Here is a tiny trained network, its code and every weight. The questions are about switching its units off for an input and a class, where a switched-off unit gives its printed mean instead of its output.

import numpy as np


def w(rows, s, z=0):
    codes = np.array(rows[::2]) - 128.0
    scale = np.full(codes.shape[1], s)
    scale[-1] = z or s
    return codes * scale


def f(y):
    return np.maximum(y, 0)


def log_softmax(a):
    a = a - a.max(-1, keepdims=True)
    return a - np.log(np.exp(a).sum(-1, keepdims=True))


def net(x, mask):
    res = np.array(x, float).reshape(1, 7) / 4 @ E
    y = f(res @ A[0][:, :-1].T + A[0][:, -1])
    res = res + np.where(mask, y, B[0][:, -1]) @ B[0][:, :-1]
    return log_softmax(res[-1] @ U[:, :-1].T + U[:, -1])


A, B = {}, {}
E = w([
[129,127,127,128,128],'x0',
[197,220,126,126,157],'x1',
[166,119,147,36,60],'x2',
[108,152,248,154,108],'x3',
[127,129,128,130,124],'x4',
[128,128,127,131,126],'x5',
[130,127,129,128,131],'x6',
],0.012)
A[0] = w([
[219,145,102,18,61,36],'N1',
[46,25,93,129,127,148],'N2',
[117,191,235,200,132,186],'N3',
[29,19,73,158,121,84],'N4',
[180,186,31,174,234,120],'N5',
[113,175,192,163,134,154],'N6',
[36,5,71,160,142,68],'N7',
[61,150,171,207,164,135],'N8',
[132,33,12,45,94,25],'N9',
[77,70,226,90,32,116],'N10',
[187,196,35,179,231,123],'N11',
[108,167,171,143,139,89],'N12',
[12,102,165,251,203,54],'N13',
[141,68,49,82,125,188],'N14',
[95,92,166,116,43,113],'N15',
[206,225,166,113,113,55],'N16',
[181,199,34,182,226,131],'N17',
[169,145,83,104,180,111],'N18',
[125,108,182,90,25,122],'N19',
[116,207,253,181,165,24],'N20',
[203,150,101,40,69,43],'N21',
[235,250,204,81,123,2],'N22',
[51,133,133,196,154,163],'N23',
[197,127,112,54,74,154],'N24',
[126,202,220,173,122,104],'N25',
[174,205,22,169,232,146],'N26',
[45,45,67,170,116,73],'N27',
[188,136,109,80,92,60],'N28',
[94,65,228,79,37,106],'N29',
],0.0054,0.0078)
B[0] = w([
[186,225,102,184,229,160],'N1',
[185,140,65,106,182,211],'N2',
[152,86,79,81,131,254],'N3',
[177,184,101,152,199,191],'N4',
[87,131,184,185,86,213],'N5',
[157,113,83,95,138,198],'N6',
[184,203,103,163,211,188],'N7',
[168,125,75,103,160,205],'N8',
[142,11,90,51,97,168],'N9',
[80,84,175,142,69,210],'N10',
[89,127,182,178,93,216],'N11',
[132,154,124,131,143,145],'N12',
[174,15,11,2,80,207],'N13',
[167,173,95,148,189,210],'N14',
[105,110,155,132,98,172],'N15',
[156,69,63,62,128,159],'N16',
[85,129,182,201,88,219],'N17',
[111,138,160,146,116,158],'N18',
[96,113,158,130,90,185],'N19',
[180,232,106,190,236,174],'N20',
[180,210,112,185,217,152],'N21',
[151,32,44,33,95,166],'N22',
[165,147,95,124,154,213],'N23',
[149,102,80,97,146,188],'N24',
[189,143,60,112,188,189],'N25',
[92,132,178,200,93,230],'N26',
[151,171,120,144,178,174],'N27',
[130,155,128,140,149,140],'N28',
[86,97,170,144,74,203],'N29',
],0.008,0.0076)
U = w([
[161,243,116,161,179,169],'0',
[142,55,90,34,115,181],'1',
[7,122,244,171,53,2],'2',
],0.012,0.0016)

Each question gives the input, the list of numbers given to net, and the class t.
The units are the neurons (one row each of A and B). Each row of codes is followed by its name. A weight is (code - 128) times the scale printed after its matrix; where a second scale follows, it is the last column's (A, B and U).
mask holds one flag per neuron, in row order. A switched-off neuron (its flag False) gives its mean, the last column of its row in B, instead of its output. The means were averaged over made-up inputs and are rounded, as every weight is.
A unit's drop is (log p(t) with every unit on - log p(t) with that unit switched off) / (log p(t) with every unit on - log p(t) with every unit switched off).
The circuit of an input: a set's keep is (log p(t) with only the set's units on - log p(t) with every unit switched off) / (log p(t) with every unit on - log p(t) with every unit switched off). Starting from the 12 units with the biggest drops (on a tie, the unit counted first), units are removed one at a time, each time the one whose removal leaves the highest keep (on an exact tie, the one counted first), for as long as the keep stays at least 0.8.
circuit, biggest first: the units of the circuit, biggest drop first
k most important neurons: the k neurons with the biggest drops, biggest first
drop of u: that unit's drop, to one decimal
input [-5,1,6,-6,-2,-4,4], class 0: circuit, biggest first -> N1
input [0,-8,0,-4,-2,8,-8], class 0: 2 most important neurons -> N7, N4
input [5,-1,-6,1,5,7,-6], class 1: 2 most important neurons -> N13, N20
input [-7,0,3,1,3,8,4], class 2: circuit, biggest first -> N13, N2, N25
input [-8,0,-2,-7,-6,6,2], class 0: 3 most important neurons -> N14, N10, N29
input [6,1,7,-5,0,-8,-3], class 0: 2 most important neurons -> N1, N21
input [-8,-1,-8,3,1,8,-7], class 1: 2 most important neurons -> N13, N3
input [-7,5,8,-2,1,3,-4], class 0: 2 most important neurons -> N1, N21
input [-1,-8,0,-4,6,-8,-5], class 0: 2 most important neurons -> N7, N4
input [1,-2,-5,7,6,-6,-3], class 1: drop of N5 -> 0.0
input [-4,-6,0,-6,5,-5,-8], class 0: drop of N27 -> 0.1
input [5,-3,0,-5,7,-3,-5], class 0: drop of N14 -> 0.2
